Here is a tiny trained network, its code and every weight. The questions are about switching its units off for an input and a target symbol, where a switched-off unit gives its printed mean instead of its output.

import numpy as np


def w(rows, s, z=0):
    codes = np.array(rows[::2]) - 128.0
    scale = np.full(codes.shape[1], s)
    scale[-1] = z or s
    return codes * scale


def norm(h):
    return h / np.sqrt((h * h).mean(-1, keepdims=True) + 1e-5)


def f(y):
    return y / 2 * (1 + np.tanh(0.7978845608 * (y + 0.044715 * y**3)))


def softmax(a):
    e = np.exp(a - a.max(-1, keepdims=True))
    return e / e.sum(-1, keepdims=True)


def log_softmax(a):
    a = a - a.max(-1, keepdims=True)
    return a - np.log(np.exp(a).sum(-1, keepdims=True))


def net(x, mask):
    ids = ['ΣΦΩβδηλψ'.index(c) for c in x.split()]
    T = len(ids)
    res = E[ids] + P[:T]
    r = norm(res)
    for j in range(3):
        rows = slice(2 * j, 2 * j + 2)
        q, k, v = (r @ M[0][rows].T for M in (Q, K, V))
        z = softmax(np.where(np.tri(T) > 0, q @ k.T / 2**0.5, -1e9)) @ v
        o = O[0][rows]
        res = res + np.where(mask[j], z, o[:, -1]) @ o[:, :-1]
    y = f(norm(res) @ A[0][:, :-1].T + A[0][:, -1])
    res = res + np.where(mask[3:19], y, B[0][:, -1]) @ B[0][:, :-1]
    return log_softmax(norm(res)[-1] @ U[:, :-1].T + U[:, -1])


Q, K, V, O, A, B = {}, {}, {}, {}, {}, {}
E = w([
[178,148,2],'Σ',
[112,94,102],'Φ',
[90,121,138],'Ω',
[94,125,136],'β',
[99,121,141],'δ',
[101,121,141],'η',
[104,162,146],'λ',
[131,88,157],'ψ',
],0.028)
P = w([
[2,92,180],'0',
[40,98,152],'1',
[57,101,145],'2',
[73,107,135],'3',
[89,111,135],'4',
[102,113,129],'5',
[117,117,132],'6',
[127,123,126],'7',
[139,125,122],'8',
[148,125,127],'9',
[156,129,126],'10',
[165,134,122],'11',
[176,135,122],'12',
[175,139,128],'13',
],0.0098)
Q[0] = w([
[181,178,104],'H0',
[250,244,76],'H0',
[75,131,173],'H1',
[101,155,90],'H1',
[72,189,163],'H2',
[154,153,124],'H2',
],0.021)
K[0] = w([
[53,137,148],'H0',
[5,70,174],'H0',
[174,180,187],'H1',
[95,177,102],'H1',
[183,139,69],'H2',
[94,160,128],'H2',
],0.021)
V[0] = w([
[198,27,250],'H0',
[176,107,2],'H0',
[181,176,167],'H1',
[105,240,96],'H1',
[129,42,148],'H2',
[63,164,214],'H2',
],0.0095)
O[0] = w([
[233,76,120,2],'H0',
[2,72,119,137],'H0',
[211,204,196,49],'H1',
[150,240,115,194],'H1',
[141,37,206,202],'H2',
[133,172,205,189],'H2',
],0.0084,0.0035)
A[0] = w([
[119,98,123,125],'N0',
[136,159,178,17],'N1',
[163,125,11,88],'N2',
[114,147,123,109],'N3',
[80,111,104,197],'N4',
[145,176,174,3],'N5',
[168,161,43,177],'N6',
[75,88,90,52],'N7',
[111,212,129,51],'N8',
[116,249,126,134],'N9',
[116,138,124,162],'N10',
[139,90,39,155],'N11',
[188,85,156,54],'N12',
[185,82,139,57],'N13',
[135,128,53,191],'N14',
[95,82,100,105],'N15',
],0.022,0.004)
B[0] = w([
[178,177,122,149],'N0',
[168,180,140,160],'N1',
[2,37,160,153],'N2',
[148,130,86,140],'N3',
[169,165,50,216],'N4',
[149,224,124,174],'N5',
[5,133,46,163],'N6',
[183,116,65,209],'N7',
[183,144,100,200],'N8',
[181,178,52,255],'N9',
[167,97,97,147],'N10',
[64,152,95,161],'N11',
[145,50,150,154],'N12',
[96,16,224,152],'N13',
[68,198,52,155],'N14',
[173,145,71,193],'N15',
],0.0098,0.01)
U = w([
[6,136,89,32],'Σ',
[190,64,30,69],'Φ',
[66,151,139,211],'Ω',
[85,171,147,164],'β',
[111,140,169,85],'δ',
[120,136,168,107],'η',
[198,210,139,166],'λ',
[177,47,148,254],'ψ',
],0.018,0.0048)

Each question gives the input, a string of symbols that net reads in full, and the target symbol t.
The units are the heads (2 rows each of Q, K, V and O) and the neurons (one row each of A and B). Each row of codes is followed by its name. A weight is (code - 128) times the scale printed after its matrix; where a second scale follows, it is the last column's (O, A, B and U).
mask holds one flag per unit, heads first, then neurons. A switched-off unit (its flag False) gives its mean, the last column of its rows in O or B, instead of its output. The means were averaged over made-up inputs and are rounded, as every weight is.
A unit's drop is (log p(t) with every unit on - log p(t) with that unit switched off) / (log p(t) with every unit on - log p(t) with every unit switched off).
The circuit of an input: a set's keep is (log p(t) with only the set's units on - log p(t) with every unit switched off) / (log p(t) with every unit on - log p(t) with every unit switched off). Starting from the 12 units with the biggest drops (on a tie, the unit counted first), units are removed one at a time, each time the one whose removal leaves the highest keep (on an exact tie, the one counted first), for as long as the keep stays at least 0.8.
circuit, biggest first: the units of the circuit, biggest drop first
k most important neurons: the k neurons with the biggest drops, biggest first
which heads matter: for each layer, one digit per head in row order, 1 if its drop is at least 0.15 and else 0, layers parted by /
drop of u: that unit's drop, to one decimal
input Ω Ω β η Σ β η Φ Φ η β Φ ψ, target Σ: which heads matter	101
input δ ψ λ ψ δ ψ η λ δ, target λ: which heads matter	000
input Ω β β, target β: which heads matter	111
input λ β η η δ β β Σ β Ω, target Σ: circuit, biggest first	N9
input λ η η, target λ: which heads matter	100
input Σ λ β Ω Ω Ω δ, target Σ: which heads matter	100
input Φ Ω η Ω, target Φ: which heads matter	010
input Ω ψ Φ δ, target Φ: which heads matter	000
input λ Σ λ λ λ Ω β η, target Σ: which heads matter	000
input ψ η η, target ψ: drop of H0	0.4
input β ψ Φ η ψ Ω, target ψ: drop of H0	0.6
input ψ β η η Φ ψ Ω η λ ψ λ η ψ δ, target ψ: drop of H0	1.3
input η δ Ω Ω β Σ λ Φ, target Σ: drop of H0	1.7
input Ω δ Φ Ω, target Φ: most important neuron	N7
